Below are the code and all the weights of a small trained network. Each question names an input and a class and asks about switching units off, where a switched-off unit gives its printed mean instead of its output.

import numpy as np


def w(rows, s, z=0):
    codes = np.array(rows[::2]) - 128.0
    scale = np.full(codes.shape[1], s)
    scale[-1] = z or s
    return codes * scale


def f(y):
    return np.maximum(y, 0)


def log_softmax(a):
    a = a - a.max(-1, keepdims=True)
    return a - np.log(np.exp(a).sum(-1, keepdims=True))


def net(x, mask):
    res = np.array(x, float).reshape(1, 4) / 4 @ E
    y = f(res @ A[0][:, :-1].T + A[0][:, -1])
    res = res + np.where(mask, y, B[0][:, -1]) @ B[0][:, :-1]
    return log_softmax(res[-1] @ U[:, :-1].T + U[:, -1])


A, B = {}, {}
E = w([
[175,163,150,86,157,193,46,117,167,138,78],'x0',
[197,42,103,134,111,72,110,197,204,248,67],'x1',
[102,55,121,81,152,163,112,192,175,67,165],'x2',
[120,161,140,97,76,80,150,117,171,54,58],'x3',
],0.012)
A[0] = w([
[163,96,145,108,109,109,103,161,167,164,91,71],'n1',
[135,122,123,104,91,34,137,142,201,73,19,69],'n2',
[119,60,128,157,108,7,204,161,126,152,154,117],'n3',
[137,70,114,143,151,164,97,146,114,244,176,88],'n4',
[140,72,113,136,122,97,130,154,147,195,115,2],'n5',
[128,44,118,97,123,143,114,180,158,91,149,30],'n6',
[171,146,148,104,133,173,49,141,189,171,50,101],'n7',
[158,188,117,150,113,56,145,97,96,254,69,86],'n8',
[138,74,112,142,126,65,140,148,166,213,83,162],'n9',
[128,35,116,100,141,127,119,180,179,112,132,188],'n10',
[113,91,124,142,105,78,177,135,119,131,144,19],'n11',
],0.014,0.0078)
B[0] = w([
[112,171,128,115,169,138,132,114,123,89,146,201],'n1',
[150,113,160,153,144,113,186,148,84,207,185,221],'n2',
[135,92,62,80,120,158,79,134,132,149,100,220],'n3',
[158,100,147,131,111,112,180,155,89,193,164,231],'n4',
[85,204,139,135,254,110,167,97,137,140,155,197],'n5',
[120,186,146,181,173,74,138,100,185,146,83,188],'n6',
[118,94,46,91,132,147,90,127,126,148,101,235],'n7',
[122,115,184,159,101,109,117,135,213,95,93,230],'n8',
[121,158,120,128,94,143,119,113,71,58,142,251],'n9',
[133,94,180,140,50,136,104,137,172,80,103,228],'n10',
[131,162,104,115,207,148,107,110,142,160,108,159],'n11',
],0.021)
U = w([
[81,214,134,120,160,138,135,101,79,6,185,129],'0',
[115,125,177,186,125,77,122,133,218,113,77,68],'1',
[119,98,41,82,173,156,86,135,138,166,95,110],'2',
[155,100,165,154,146,98,195,176,94,200,199,75],'3',
[131,81,140,127,17,144,108,156,100,53,145,254],'4',
],0.012,0.0093)

Each question gives the input, the list of numbers given to net, and the class t.
The units are the neurons (one row each of A and B). Each row of codes is followed by its name. A weight is (code - 128) times the scale printed after its matrix; where a second scale follows, it is the last column's (A, B and U).
mask holds one flag per neuron, in row order. A switched-off neuron (its flag False) gives its mean, the last column of its row in B, instead of its output. The means were averaged over made-up inputs and are rounded, as every weight is.
A unit's drop is (log p(t) with every unit on - log p(t) with that unit switched off) / (log p(t) with every unit on - log p(t) with every unit switched off).
The circuit of an input: a set's keep is (log p(t) with only the set's units on - log p(t) with every unit switched off) / (log p(t) with every unit on - log p(t) with every unit switched off). Starting from all 11 units, units are removed one at a time, each time the one whose removal leaves the highest keep (on an exact tie, the one counted first), for as long as the keep stays at least 0.8.
circuit, biggest first: the units of the circuit, biggest drop first
most important unit: the unit with the biggest drop
top k neurons: the k neurons with the biggest drops, biggest first
drop when u is switched off: that unit's drop, to one decimal
input [3,8,-6,-5], class 0: most important unit => n9
input [-5,8,3,1], class 0: top 2 neurons => [n9; n5]
input [2,5,-1,0], class 0: top 3 neurons => [n5; n9; n1]
input [-6,-3,7,7], class 1: top 4 neurons => [n4; n6; n7; n10]
input [7,4,7,-8], class 3: top 3 neurons => [n4; n8; n3]
input [-7,2,6,-6], class 2: top 4 neurons => [n3; n8; n2; n11]
input [8,7,-1,8], class 2: top 2 neurons => [n7; n4]
input [-3,-2,5,-1], class 1: top 2 neurons => [n9; n6]
input [3,-2,-2,-4], class 3: top 3 neurons => [n3; n10; n9]
input [8,-1,-6,6], class 2: top 2 neurons => [n7; n10]
input [3,1,1,-2], class 4: top 4 neurons => [n5; n3; n2; n11]
input [1,-3,3,5], class 3: top 3 neurons => [n9; n8; n10]
input [8,8,2,-3], class 0: top 4 neurons => [n9; n1; n5; n3]
input [-7,5,-5,-6], class 2: top 3 neurons => [n3; n2; n5]
input [-1,5,1,-4], class 0: top 2 neurons => [n5; n9]
input [-8,-2,-5,-7], class 2: circuit, biggest first => [n3]
input [-5,1,6,7], class 3: top 2 neurons => [n2; n8]
input [4,4,6,-3], class 1: drop when n3 is switched off => 0.1
input [-8,8,1,-3], class 0: drop when n1 is switched off => 0.3
input [-1,8,-5,-4], class 0: drop when n5 is switched off => 1.5
input [-3,-5,-6,-8], class 3: drop when n6 is switched off => 0.0
input [-8,4,5,-2], class 2: circuit, biggest first => [n3]
